Below is a small trained network, with its code and all its weights. Each question gives an input and a class and asks what happens when units are switched off, that is, made to give their printed mean instead of their output.

import numpy as np


def w(rows, s, z=0):
    codes = np.array(rows[::2]) - 128.0
    scale = np.full(codes.shape[1], s)
    scale[-1] = z or s
    return codes * scale


def norm(h):
    return h / np.sqrt((h * h).mean(-1, keepdims=True) + 1e-5)


def f(y):
    return y / 2 * (1 + np.tanh(0.7978845608 * (y + 0.044715 * y**3)))


def log_softmax(a):
    a = a - a.max(-1, keepdims=True)
    return a - np.log(np.exp(a).sum(-1, keepdims=True))


def net(x, mask):
    res = np.array(x, float).reshape(1, 5) / 4 @ E
    u = 0
    for l in range(4):
        y = f(norm(res) @ A[l][:, :-1].T + A[l][:, -1])
        res = res + np.where(mask[u : u + 8], y, B[l][:, -1]) @ B[l][:, :-1]
        u += 8
    return log_softmax(norm(res)[-1] @ U[:, :-1].T + U[:, -1])


A, B = {}, {}
E = w([
[154,147,116,71,97,201,168,58,105,94,139],'x0',
[2,114,132,106,122,162,179,193,118,142,179],'x1',
[145,89,102,157,125,165,135,139,146,145,148],'x2',
[158,159,63,60,115,130,121,146,173,179,211],'x3',
[132,154,174,176,191,174,143,113,215,147,136],'x4',
],0.0086)
A[0] = w([
[122,106,59,93,78,152,136,134,53,87,90,41],'L0N1',
[114,101,137,159,124,192,175,112,72,120,50,45],'L0N2',
[65,127,140,95,135,196,163,143,90,121,144,9],'L0N3',
[107,119,152,149,116,200,177,80,82,131,42,53],'L0N4',
[111,158,148,88,89,254,153,52,108,114,122,17],'L0N5',
[162,161,80,35,119,157,184,122,166,150,148,65],'L0N6',
[187,112,129,107,126,145,158,92,110,122,98,103],'L0N7',
[106,185,150,124,161,202,160,93,210,99,95,2],'L0N8',
],0.0099,0.0019)
B[0] = w([
[169,95,204,129,132,147,177,134,98,186,175,229],'L0N1',
[109,172,175,93,96,60,66,118,136,99,141,211],'L0N2',
[95,141,104,124,87,168,140,58,147,131,57,208],'L0N3',
[116,134,102,124,142,130,65,131,130,85,214,224],'L0N4',
[150,98,69,96,252,91,207,194,160,109,130,254],'L0N5',
[96,159,151,104,132,89,27,132,125,94,166,245],'L0N6',
[136,160,104,142,132,132,153,53,109,101,92,205],'L0N7',
[151,87,194,168,115,146,151,111,98,213,155,225],'L0N8',
],0.013,0.006)
A[1] = w([
[197,182,105,179,133,137,95,54,147,108,84,127],'L1N1',
[180,120,127,126,86,114,138,106,97,137,117,148],'L1N2',
[121,86,155,198,146,156,114,158,112,12,106,100],'L1N3',
[93,89,129,153,120,108,77,124,121,158,116,100],'L1N4',
[152,186,100,138,104,155,92,167,159,88,180,43],'L1N5',
[123,126,137,162,127,44,154,213,170,145,61,6],'L1N6',
[189,136,78,112,166,124,149,91,146,93,99,126],'L1N7',
[152,151,99,141,196,103,172,225,118,93,97,113],'L1N8',
],0.011,0.0018)
B[1] = w([
[126,149,141,175,44,214,111,136,84,65,14,254],'L1N1',
[156,89,164,110,81,199,170,117,133,114,140,175],'L1N2',
[120,212,125,50,84,80,74,136,176,159,222,170],'L1N3',
[171,179,82,159,125,80,216,181,136,98,134,173],'L1N4',
[149,166,108,106,99,112,88,128,118,140,157,166],'L1N5',
[166,76,2,103,220,105,211,98,135,97,155,189],'L1N6',
[156,120,110,63,132,136,156,176,188,157,64,222],'L1N7',
[137,83,62,141,131,160,193,161,169,99,156,175],'L1N8',
],0.0085,0.0062)
A[2] = w([
[97,96,185,153,142,71,76,111,126,55,144,5],'L2N1',
[147,74,165,137,99,103,147,152,75,189,146,75],'L2N2',
[142,131,89,132,148,123,44,123,139,184,137,53],'L2N3',
[96,126,57,204,140,85,137,162,124,146,109,18],'L2N4',
[70,151,115,102,152,118,182,121,142,121,159,173],'L2N5',
[125,124,169,188,174,141,107,123,148,151,118,49],'L2N6',
[10,114,101,142,86,186,145,122,130,126,61,72],'L2N7',
[63,141,121,126,125,125,99,124,140,125,158,207],'L2N8',
],0.013,0.0015)
B[2] = w([
[123,170,89,110,107,76,90,137,128,164,150,179],'L2N1',
[94,114,146,193,168,107,132,105,102,152,108,184],'L2N2',
[89,168,154,121,108,115,129,119,118,87,135,172],'L2N3',
[136,94,127,69,187,133,144,100,147,104,124,187],'L2N4',
[190,130,122,160,107,158,108,140,150,99,69,254],'L2N5',
[86,97,189,110,128,111,169,119,112,150,159,163],'L2N6',
[179,101,101,115,9,192,123,177,121,74,98,200],'L2N7',
[133,145,124,144,83,120,99,120,126,115,107,193],'L2N8',
],0.013,0.007)
A[3] = w([
[125,61,200,153,146,109,171,103,32,230,147,1],'L3N1',
[133,159,52,83,187,175,176,57,113,92,165,18],'L3N2',
[117,124,9,161,157,115,131,57,178,172,132,49],'L3N3',
[107,198,90,114,120,116,9,139,133,172,169,98],'L3N4',
[138,125,192,158,152,156,136,127,167,213,174,66],'L3N5',
[142,67,56,94,96,63,142,133,10,146,117,157],'L3N6',
[136,126,116,118,86,172,112,123,107,181,1,35],'L3N7',
[190,174,141,165,153,123,123,61,109,124,71,136],'L3N8',
],0.0096,0.00092)
B[3] = w([
[120,141,174,155,161,217,184,59,107,193,181,231],'L3N1',
[72,72,92,198,174,64,127,157,144,151,93,228],'L3N2',
[168,140,180,7,152,174,115,153,73,99,145,163],'L3N3',
[120,139,130,141,91,18,112,93,95,119,143,253],'L3N4',
[115,139,128,128,115,140,144,101,17,137,108,182],'L3N5',
[69,180,186,170,208,197,122,111,184,182,139,200],'L3N6',
[127,114,133,195,85,160,142,155,142,102,102,238],'L3N7',
[57,80,80,87,75,145,130,198,128,175,185,197],'L3N8',
],0.011,0.0061)
U = w([
[183,82,76,99,255,115,164,162,170,70,97,169],'0',
[140,190,137,130,89,47,57,100,107,90,153,167],'1',
[188,103,108,161,38,218,131,156,131,76,42,169],'2',
[131,121,202,178,180,180,175,71,72,171,153,4],'3',
],0.0094,0.00041)

Each question gives the input, the list of numbers given to net, and the class t.
The units are the neurons (one row each of A and B). Each row of codes is followed by its name. A weight is (code - 128) times the scale printed after its matrix; where a second scale follows, it is the last column's (A, B and U).
mask holds one flag per neuron, layer by layer. A switched-off neuron (its flag False) gives its mean, the last column of its row in B, instead of its output. The means were averaged over made-up inputs and are rounded, as every weight is.
A unit's drop is (log p(t) with every unit on - log p(t) with that unit switched off) / (log p(t) with every unit on - log p(t) with every unit switched off).
The circuit of an input: a set's keep is (log p(t) with only the set's units on - log p(t) with every unit switched off) / (log p(t) with every unit on - log p(t) with every unit switched off). Starting from the 12 units with the biggest drops (on a tie, the unit counted first), units are removed one at a time, each time the one whose removal leaves the highest keep (on an exact tie, the one counted first), for as long as the keep stays at least 0.8.
units of the circuit, in order: the units of the circuit, biggest drop first
most important unit: the unit with the biggest drop
top k neurons: the k neurons with the biggest drops, biggest first
top k neurons in layer l: the k neurons of layer l with the biggest drops, biggest first
input [0,5,-7,-8,-7], class 1: units of the circuit, in order -> L2N1
input [2,-2,5,-3,-3], class 1: top 3 neurons -> L0N2, L0N4, L0N8
input [0,-4,-5,6,-8], class 3: top 3 neurons in layer 0 -> L0N1, L0N4, L0N2
input [-6,8,5,2,7], class 2: top 2 neurons -> L0N5, L2N7
input [8,-4,-1,8,3], class 0: top 3 neurons -> L0N5, L0N2, L0N4
input [-2,5,8,-3,4], class 2: top 2 neurons -> L0N3, L0N1
input [2,4,3,4,0], class 1: top 2 neurons in layer 1 -> L1N1, L1N5
input [-4,3,0,-4,-4], class 0: top 2 neurons -> L0N6, L0N8
input [3,-5,-6,-5,5], class 1: units of the circuit, in order -> L0N4, L2N1
input [-5,-6,-5,-3,0], class 2: top 2 neurons -> L1N1, L0N5
input [-2,8,5,6,4], class 2: top 3 neurons -> L0N3, L2N7, L0N4
input [6,-7,-7,2,8], class 3: top 2 neurons in layer 1 -> L1N6, L1N4
input [3,7,1,7,0], class 1: top 4 neurons -> L0N6, L1N1, L1N5, L3N4
input [5,0,-4,0,-6], class 3: units of the circuit, in order -> L0N1
input [0,5,-5,0,4], class 2: top 2 neurons -> L0N3, L2N7
input [7,7,5,8,2], class 1: top 4 neurons -> L0N6, L1N1, L2N8, L1N6
input [1,-6,5,-7,1], class 1: top 2 neurons in layer 0 -> L0N4, L0N2
input [-7,-7,-6,-2,0], class 0: top 3 neurons -> L1N6, L0N3, L0N7
input [-7,8,0,7,-4], class 2: top 4 neurons -> L0N5, L0N4, L2N5, L0N2
input [-5,-8,-7,-2,8], class 2: most important unit -> L1N1
input [2,5,5,4,5], class 2: top 2 neurons in layer 0 -> L0N3, L0N1
input [4,6,7,6,6], class 1: top 3 neurons in layer 0 -> L0N6, L0N1, L0N7
input [7,0,-2,1,-7], class 0: top 3 neurons in layer 0 -> L0N5, L0N8, L0N7
input [2,-4,1,-4,6], class 3: top 2 neurons in layer 0 -> L0N8, L0N6
